Below are the code and all the weights of a small trained network. Each question names an input and a class and asks about switching units off, where a switched-off unit gives its printed mean instead of its output.

import numpy as np


def w(rows, s, z=0):
    codes = np.array(rows[::2]) - 128.0
    scale = np.full(codes.shape[1], s)
    scale[-1] = z or s
    return codes * scale


def norm(h):
    return h / np.sqrt((h * h).mean(-1, keepdims=True) + 1e-5)


def f(y):
    return np.maximum(y, 0)


def log_softmax(a):
    a = a - a.max(-1, keepdims=True)
    return a - np.log(np.exp(a).sum(-1, keepdims=True))


def net(x, mask):
    res = np.array(x, float).reshape(1, 6) / 4 @ E
    u = 0
    for l in range(4):
        y = f(norm(res) @ A[l][:, :-1].T + A[l][:, -1])
        res = res + np.where(mask[u : u + 4], y, B[l][:, -1]) @ B[l][:, :-1]
        u += 4
    return log_softmax(norm(res)[-1] @ U[:, :-1].T + U[:, -1])


A, B = {}, {}
E = w([
[89,122,33,102],'x0',
[243,228,50,111],'x1',
[49,85,64,146],'x2',
[226,55,134,1],'x3',
[207,60,104,179],'x4',
[167,84,90,168],'x5',
],0.0061)
A[0] = w([
[62,158,184,254,1],'L0N1',
[180,106,53,187,75],'L0N2',
[101,213,196,113,24],'L0N3',
[53,170,207,120,149],'L0N4',
],0.007,0.0037)
B[0] = w([
[145,162,7,85,230],'L0N1',
[60,208,254,142,188],'L0N2',
[88,105,235,117,176],'L0N3',
[66,109,225,94,252],'L0N4',
],0.0088,0.0031)
A[1] = w([
[221,160,170,163,254],'L1N1',
[100,131,91,249,108],'L1N2',
[110,59,67,137,232],'L1N3',
[183,64,136,190,26],'L1N4',
],0.011,0.0021)
B[1] = w([
[209,66,73,182,253],'L1N1',
[94,215,97,203,211],'L1N2',
[122,159,181,64,197],'L1N3',
[61,4,140,130,166],'L1N4',
],0.013,0.0053)
A[2] = w([
[136,98,208,177,83],'L2N1',
[62,118,105,99,135],'L2N2',
[118,110,130,177,70],'L2N3',
[125,137,2,179,255],'L2N4',
],0.012,0.0018)
B[2] = w([
[42,130,146,144,193],'L2N1',
[181,209,183,131,204],'L2N2',
[67,2,30,167,158],'L2N3',
[209,156,63,109,254],'L2N4',
],0.0085,0.0056)
A[3] = w([
[133,154,93,60,51],'L3N1',
[147,110,134,82,87],'L3N2',
[255,178,105,137,113],'L3N3',
[183,128,200,194,253],'L3N4',
],0.013,0.0034)
B[3] = w([
[250,12,104,98,159],'L3N1',
[210,143,2,112,158],'L3N2',
[213,203,239,238,255],'L3N3',
[12,123,197,185,211],'L3N4',
],0.0045,0.0077)
U = w([
[80,197,91,147,125],'0',
[54,153,193,99,1],'1',
[175,113,154,3,56],'2',
[72,128,221,116,230],'3',
[100,46,130,143,90],'4',
[232,141,111,153,211],'5',
],0.019,0.0062)

Each question gives the input, the list of numbers given to net, and the class t.
The units are the neurons (one row each of A and B). Each row of codes is followed by its name. A weight is (code - 128) times the scale printed after its matrix; where a second scale follows, it is the last column's (A, B and U).
mask holds one flag per neuron, layer by layer. A switched-off neuron (its flag False) gives its mean, the last column of its row in B, instead of its output. The means were averaged over made-up inputs and are rounded, as every weight is.
A unit's drop is (log p(t) with every unit on - log p(t) with that unit switched off) / (log p(t) with every unit on - log p(t) with every unit switched off).
The circuit of an input: a set's keep is (log p(t) with only the set's units on - log p(t) with every unit switched off) / (log p(t) with every unit on - log p(t) with every unit switched off). Starting from the 12 units with the biggest drops (on a tie, the unit counted first), units are removed one at a time, each time the one whose removal leaves the highest keep (on an exact tie, the one counted first), for as long as the keep stays at least 0.8.
units of the circuit, in order: the units of the circuit, biggest drop first
top k neurons: the k neurons with the biggest drops, biggest first
top k neurons in layer l: the k neurons of layer l with the biggest drops, biggest first
drop of u: that unit's drop, to one decimal
input [6,7,-2,0,-7,-6], class 2: top 2 neurons -> [L1N1, L1N2]
input [-7,6,-2,1,-2,-6], class 3: units of the circuit, in order -> [L3N4, L2N4]
input [7,-5,2,3,4,4], class 2: units of the circuit, in order -> [L1N3]
input [-4,4,1,-5,1,-8], class 3: units of the circuit, in order -> [L0N3, L0N4]
input [-6,-8,4,-8,5,0], class 0: units of the circuit, in order -> [L1N2, L0N1]
input [-7,6,-2,-8,-3,-5], class 3: top 3 neurons -> [L0N3, L0N4, L1N2]
input [-8,5,-5,-2,-3,0], class 3: top 4 neurons -> [L0N3, L3N4, L0N1, L2N4]
input [7,4,0,-7,5,8], class 0: top 2 neurons -> [L1N2, L0N2]
input [-2,0,4,-6,6,4], class 0: top 2 neurons -> [L1N2, L1N1]
input [-1,4,-6,-7,-6,0], class 3: top 2 neurons -> [L0N3, L0N4]
input [4,-5,8,5,-7,1], class 2: top 2 neurons in layer 0 -> [L0N2, L0N3]
input [7,8,-2,-6,-6,-4], class 5: top 2 neurons in layer 1 -> [L1N3, L1N2]
input [-5,4,-7,-1,-3,-5], class 3: top 2 neurons -> [L0N3, L3N4]
input [-6,1,2,4,1,5], class 4: top neuron in layer 1 -> [L1N4]
input [4,1,1,-2,-8,2], class 1: top 2 neurons in layer 1 -> [L1N1, L1N2]
input [5,-1,3,0,-2,-2], class 2: top 2 neurons in layer 1 -> [L1N2, L1N3]
input [-4,4,7,-2,-6,-3], class 3: top 2 neurons in layer 0 -> [L0N4, L0N3]
input [-4,-2,-8,-3,8,3], class 4: drop of L1N1 -> -0.1
input [-4,2,7,7,8,2], class 4: drop of L1N4 -> 0.7
input [-5,-1,0,-6,3,6], class 0: drop of L2N4 -> -0.2
input [-8,-3,-3,5,-3,8], class 4: drop of L1N1 -> 0.1
input [-3,-4,5,-5,7,7], class 0: top neuron in layer 2 -> [L2N4]
input [-6,-6,5,-5,8,3], class 0: top 2 neurons -> [L1N2, L0N1]
